Below is a small trained network, with its code and all its weights. Each question gives an input and a class and asks what happens when units are switched off, that is, made to give their printed mean instead of their output.

import numpy as np


def w(rows, s, z=0):
    codes = np.array(rows[::2]) - 128.0
    scale = np.full(codes.shape[1], s)
    scale[-1] = z or s
    return codes * scale


def f(y):
    return np.maximum(y, 0)


def log_softmax(a):
    a = a - a.max(-1, keepdims=True)
    return a - np.log(np.exp(a).sum(-1, keepdims=True))


def net(x, mask):
    res = np.array(x, float).reshape(1, 6) / 4 @ E
    y = f(res @ A[0][:, :-1].T + A[0][:, -1])
    res = res + np.where(mask, y, B[0][:, -1]) @ B[0][:, :-1]
    return log_softmax(res[-1] @ U[:, :-1].T + U[:, -1])


A, B = {}, {}
E = w([
[128,126,131,126,125,123,127,127,131],'x0',
[170,182,115,184,130,40,157,77,152],'x1',
[251,104,117,140,180,152,87,88,155],'x2',
[130,133,126,133,122,137,127,131,132],'x3',
[147,175,97,59,108,113,84,113,98],'x4',
[129,132,125,132,131,135,129,129,125],'x5',
],0.019)
A[0] = w([
[2,98,170,62,76,175,133,220,67,223],'neuron 0',
[113,60,192,205,170,148,207,146,177,255],'neuron 1',
[142,185,78,66,108,120,88,121,99,137],'neuron 2',
[58,191,151,143,61,80,193,157,83,185],'neuron 3',
[139,28,164,87,151,199,33,176,105,162],'neuron 4',
[149,204,58,35,99,95,50,135,89,139],'neuron 5',
],0.009,0.0067)
B[0] = w([
[212,131,233,214,199,97,76,100,160,255],'neuron 0',
[138,56,64,164,155,102,159,247,161,199],'neuron 1',
[115,143,143,102,121,136,106,33,95,174],'neuron 2',
[65,189,104,121,58,78,173,149,126,214],'neuron 3',
[83,78,57,55,93,188,150,167,83,214],'neuron 4',
[128,205,154,106,111,129,102,19,65,197],'neuron 5',
],0.012,0.024)
U = w([
[254,87,171,222,208,91,116,170,216,251],'0',
[254,167,202,159,187,102,40,81,112,140],'1',
[96,34,57,77,144,173,161,217,119,106],'2',
[81,112,104,11,110,215,90,110,69,74],'3',
[2,131,100,165,84,76,234,213,158,93],'4',
[13,192,158,85,32,93,168,118,80,54],'5',
],0.0087,0.0029)

Each question gives the input, the list of numbers given to net, and the class t.
The units are the neurons (one row each of A and B). Each row of codes is followed by its name. A weight is (code - 128) times the scale printed after its matrix; where a second scale follows, it is the last column's (A, B and U).
mask holds one flag per neuron, in row order. A switched-off neuron (its flag False) gives its mean, the last column of its row in B, instead of its output. The means were averaged over made-up inputs and are rounded, as every weight is.
A unit's drop is (log p(t) with every unit on - log p(t) with that unit switched off) / (log p(t) with every unit on - log p(t) with every unit switched off).
The circuit of an input: a set's keep is (log p(t) with only the set's units on - log p(t) with every unit switched off) / (log p(t) with every unit on - log p(t) with every unit switched off). Starting from all 6 units, units are removed one at a time, each time the one whose removal leaves the highest keep (on an exact tie, the one counted first), for as long as the keep stays at least 0.8.
units of the circuit, in order: the units of the circuit, biggest drop first
unit that matters most: the unit with the biggest drop
k most important neurons: the k neurons with the biggest drops, biggest first
drop of u: that unit's drop, to one decimal
input [-1,6,-2,4,7,-1], class 5: unit that matters most -> neuron 0
input [-8,-5,3,-8,2,7], class 3: 2 most important neurons -> neuron 4; neuron 1
input [3,2,-2,-6,0,-3], class 4: 2 most important neurons -> neuron 0; neuron 5
input [-7,-8,3,2,0,-3], class 2: 2 most important neurons -> neuron 4; neuron 5
input [-4,-2,1,-8,5,4], class 3: 2 most important neurons -> neuron 0; neuron 3
input [-5,6,-2,-8,-1,7], class 4: 2 most important neurons -> neuron 0; neuron 5
input [-2,-8,0,3,3,-4], class 1: 2 most important neurons -> neuron 0; neuron 3
input [-5,1,-1,-4,-7,-2], class 4: 2 most important neurons -> neuron 0; neuron 4
input [8,-6,1,4,-4,-2], class 2: 2 most important neurons -> neuron 4; neuron 1
input [8,2,0,-8,1,2], class 5: 2 most important neurons -> neuron 0; neuron 1
input [1,-1,-3,0,7,3], class 1: drop of neuron 0 -> 0.3
input [7,5,-5,-2,0,-3], class 4: drop of neuron 5 -> 1.6
input [6,-8,-5,-4,-8,-3], class 0: drop of neuron 0 -> 2.7
input [0,-6,4,-3,-2,1], class 2: units of the circuit, in order -> neuron 4
